Here is a tiny trained network, its code and every weight. The questions are about switching its units off for an input and a target symbol, where a switched-off unit gives its printed mean instead of its output.

import numpy as np


def w(rows, s, z=0):
    codes = np.array(rows[::2]) - 128.0
    scale = np.full(codes.shape[1], s)
    scale[-1] = z or s
    return codes * scale


def norm(h):
    return h / np.sqrt((h * h).mean(-1, keepdims=True) + 1e-5)


def f(y):
    return np.maximum(y, 0)


def softmax(a):
    e = np.exp(a - a.max(-1, keepdims=True))
    return e / e.sum(-1, keepdims=True)


def log_softmax(a):
    a = a - a.max(-1, keepdims=True)
    return a - np.log(np.exp(a).sum(-1, keepdims=True))


def net(x, mask):
    ids = ['ΛΠΩβγεζημξστφψ'.index(c) for c in x.split()]
    T = len(ids)
    res = E[ids] + P[:T]
    u = 0
    for l in range(2):
        q, k, v = (norm(res) @ M[l].T for M in (Q, K, V))
        z = softmax(np.where(np.tri(T) > 0, q @ k.T / 3**0.5, -1e9)) @ v
        res = res + np.where(mask[u], z, O[l][:, -1]) @ O[l][:, :-1]
        u += 1
        y = f(norm(res) @ A[l][:, :-1].T + A[l][:, -1])
        res = res + np.where(mask[u : u + 4], y, B[l][:, -1]) @ B[l][:, :-1]
        u += 4
    return log_softmax(norm(res)[-1] @ U[:, :-1].T + U[:, -1])


Q, K, V, O, A, B = {}, {}, {}, {}, {}, {}
E = w([
[161,93,133,39,118,53,151,154,210,82,172,71],'Λ',
[132,76,97,123,165,135,195,65,138,129,99,87],'Π',
[145,164,116,5,139,89,39,96,94,147,75,96],'Ω',
[168,83,107,132,112,123,85,142,193,110,89,109],'β',
[227,85,181,138,133,195,126,121,152,129,77,226],'γ',
[149,98,186,130,163,122,82,153,83,179,77,103],'ε',
[107,89,148,40,86,82,136,230,111,187,93,137],'ζ',
[118,133,31,80,32,238,83,121,104,187,93,171],'η',
[170,129,133,143,111,112,43,92,105,162,155,50],'μ',
[70,136,181,120,172,201,142,110,121,113,195,156],'ξ',
[167,202,127,230,146,99,92,173,173,82,185,132],'σ',
[105,108,136,75,202,180,136,147,69,117,198,139],'τ',
[191,136,138,90,189,200,117,211,137,84,128,29],'φ',
[107,187,109,135,61,105,116,113,79,128,100,113],'ψ',
],0.021)
P = w([
[190,130,94,167,153,129,110,161,88,5,172,176],'0',
[182,162,115,140,80,149,100,139,133,207,116,137],'1',
[202,165,119,119,86,151,100,134,118,223,100,117],'2',
[207,193,151,145,69,141,102,154,153,220,112,131],'3',
[132,189,143,76,150,164,62,170,133,126,130,99],'4',
[88,157,175,74,139,212,64,172,200,151,151,77],'5',
[92,155,180,91,108,233,54,149,207,190,136,87],'6',
[146,166,172,88,152,226,49,149,173,166,130,65],'7',
],0.013)
Q[0] = w([
[254,137,131,150,174,201,138,158,142,145,180,102],'L0H1',
[169,207,132,96,84,167,135,143,181,245,141,104],'L0H1',
[161,118,129,113,133,138,173,142,194,116,81,146],'L0H1',
],0.0058)
K[0] = w([
[122,119,125,85,91,122,87,119,73,80,159,142],'L0H1',
[171,121,80,120,136,95,143,144,47,1,146,168],'L0H1',
[122,68,157,175,126,116,85,120,136,121,172,167],'L0H1',
],0.0055)
V[0] = w([
[70,11,101,110,86,169,212,240,249,73,54,250],'L0H1',
[225,200,196,239,124,117,193,163,208,166,202,43],'L0H1',
[191,111,148,53,44,254,39,156,151,160,90,87],'L0H1',
],0.0053)
O[0] = w([
[67,183,125,175,101,126,119,181,71,117,72,131,110],'L0H1',
[101,107,212,148,162,246,77,82,24,120,149,183,161],'L0H1',
[121,30,106,87,14,200,122,201,209,104,146,219,252],'L0H1',
],0.012,0.0038)
A[0] = w([
[72,42,217,18,243,159,109,94,152,183,16,60,255],'L0N1',
[32,87,81,111,89,101,45,93,177,31,191,235,67],'L0N2',
[205,41,146,151,171,116,27,186,110,130,129,98,104],'L0N3',
[124,243,41,124,141,212,49,134,255,67,130,134,199],'L0N4',
],0.0051,0.0032)
B[0] = w([
[136,209,194,254,99,136,174,104,254,193,100,240,237],'L0N1',
[187,195,140,190,25,155,58,109,176,125,196,127,164],'L0N2',
[39,140,102,189,111,110,85,141,173,131,154,66,203],'L0N3',
[105,240,86,105,138,193,142,136,198,231,202,175,254],'L0N4',
],0.0083)
Q[1] = w([
[5,58,104,80,157,109,118,111,85,89,154,89],'L1H1',
[90,98,117,156,130,102,165,126,113,94,117,102],'L1H1',
[138,90,157,106,123,117,149,130,128,157,111,98],'L1H1',
],0.011)
K[1] = w([
[104,187,194,136,154,153,142,85,169,254,95,125],'L1H1',
[88,146,71,77,77,120,147,109,91,230,161,123],'L1H1',
[250,115,104,221,222,159,171,143,94,83,243,93],'L1H1',
],0.0056)
V[1] = w([
[41,79,121,36,201,134,190,215,194,64,138,62],'L1H1',
[98,254,73,126,111,150,66,116,186,150,202,129],'L1H1',
[179,139,137,82,146,214,232,72,75,126,121,229],'L1H1',
],0.0069)
O[1] = w([
[128,88,152,101,202,104,73,143,144,126,17,200,101],'L1H1',
[118,108,175,92,126,174,162,99,157,35,64,78,254],'L1H1',
[247,167,96,120,114,165,184,179,143,148,100,166,109],'L1H1',
],0.012,0.0096)
A[1] = w([
[65,167,59,79,253,66,121,181,180,153,112,247,89],'L1N1',
[194,141,151,72,202,66,170,164,134,188,116,178,120],'L1N2',
[156,104,218,147,175,127,98,227,131,122,199,102,255],'L1N3',
[85,149,99,110,200,145,51,157,110,75,171,104,100],'L1N4',
],0.0064,0.0049)
B[1] = w([
[97,134,196,10,2,179,176,70,141,153,160,224,164],'L1N1',
[161,244,150,80,185,98,82,119,146,109,198,178,157],'L1N2',
[103,60,150,137,115,85,124,89,116,238,122,129,254],'L1N3',
[187,126,140,107,165,111,143,234,172,233,91,79,153],'L1N4',
],0.0096,0.0063)
U = w([
[105,109,194,189,184,86,64,122,92,133,79,126,144],'Λ',
[125,230,101,205,182,62,104,141,110,156,195,169,253],'Π',
[184,81,102,56,138,29,146,129,187,86,175,111,89],'Ω',
[80,176,181,117,66,161,127,149,89,41,115,72,127],'β',
[160,128,11,162,73,177,169,186,52,176,147,158,145],'γ',
[107,45,81,127,125,89,56,54,100,205,181,57,110],'ε',
[63,113,120,113,78,46,143,173,87,199,125,181,144],'ζ',
[178,98,12,212,85,74,80,153,200,93,82,127,141],'η',
[199,23,113,58,150,136,153,72,92,172,253,144,137],'μ',
[205,180,152,103,212,170,142,196,137,141,81,41,49],'ξ',
[138,186,235,159,148,172,145,76,33,115,198,145,57],'σ',
[180,236,154,26,172,83,56,63,151,94,118,158,8],'τ',
[255,74,176,154,133,188,28,167,91,97,98,198,92],'φ',
[139,130,64,135,152,103,247,30,159,112,101,88,177],'ψ',
],0.0071,0.0046)

Each question gives the input, a string of symbols that net reads in full, and the target symbol t.
The units are the heads (3 rows each of Q, K, V and O) and the neurons (one row each of A and B). Each row of codes is followed by its name. A weight is (code - 128) times the scale printed after its matrix; where a second scale follows, it is the last column's (O, A, B and U).
mask holds one flag per unit, layer by layer, with each layer's heads first. A switched-off unit (its flag False) gives its mean, the last column of its rows in O or B, instead of its output. The means were averaged over made-up inputs and are rounded, as every weight is.
A unit's drop is (log p(t) with every unit on - log p(t) with that unit switched off) / (log p(t) with every unit on - log p(t) with every unit switched off).
The circuit of an input: a set's keep is (log p(t) with only the set's units on - log p(t) with every unit switched off) / (log p(t) with every unit on - log p(t) with every unit switched off). Starting from all 10 units, units are removed one at a time, each time the one whose removal leaves the highest keep (on an exact tie, the one counted first), for as long as the keep stays at least 0.8.
circuit, biggest first: the units of the circuit, biggest drop first
unit that matters most: the unit with the biggest drop
top k neurons: the k neurons with the biggest drops, biggest first
top k neurons in layer l: the k neurons of layer l with the biggest drops, biggest first
drop of u: that unit's drop, to one decimal
input φ ζ Π μ, target φ: unit that matters most => L1H1
input β η μ, target β: circuit, biggest first => [L1H1, L0H1, L0N4]
input β ξ β Π ε, target β: top 2 neurons => [L0N2, L0N4]
input ψ β ξ, target ψ: circuit, biggest first => [L0H1, L1H1]
input φ γ Π η, target φ: circuit, biggest first => [L1H1, L0N3, L0H1]
input β ζ β, target β: circuit, biggest first => [L1H1, L0H1, L0N2]
input φ φ φ Π Ω, target φ: circuit, biggest first => [L0H1, L1H1]
input β φ β τ, target β: circuit, biggest first => [L1H1, L0N4]
input φ μ Ω ε φ μ ζ ψ, target φ: circuit, biggest first => [L0H1, L1H1]
input β ψ μ, target β: top 3 neurons => [L0N4, L0N2, L1N3]
input β ζ η Π Π Π Π β, target β: circuit, biggest first => [L1H1, L0H1]
input Π φ η γ, target Π: top 2 neurons => [L0N4, L1N2]
input β φ β ζ ζ Π, target β: circuit, biggest first => [L0H1, L1H1]
input σ β β, target σ: circuit, biggest first => [L0H1]
input ε Ω β ζ, target ε: top 2 neurons in layer 0 => [L0N3, L0N4]
input τ σ β σ φ, target τ: top 3 neurons => [L0N1, L0N4, L1N1]
input ζ Π σ β, target ζ: top 2 neurons => [L0N4, L1N1]
input τ ξ β γ β τ ζ Λ, target τ: top 3 neurons in layer 0 => [L0N1, L0N4, L0N2]
input Λ μ φ, target Λ: top 2 neurons in layer 0 => [L0N1, L0N4]
input μ μ Π Ω φ, target μ: circuit, biggest first => [L0H1]
input ζ σ γ σ, target ζ: top 2 neurons => [L1N1, L0N1]
input τ φ β, target τ: top 2 neurons in layer 1 => [L1N2, L1N1]
input ζ ζ σ φ, target ζ: top 2 neurons => [L0N4, L1N1]
input β Λ β Λ, target β: drop of L0H1 => 0.4
input φ φ β ζ φ ζ, target φ: drop of L0N4 => 0.1
input γ μ ζ Ω, target γ: drop of L1N2 => 0.0
input φ β Π σ, target φ: drop of L0N1 => 0.2
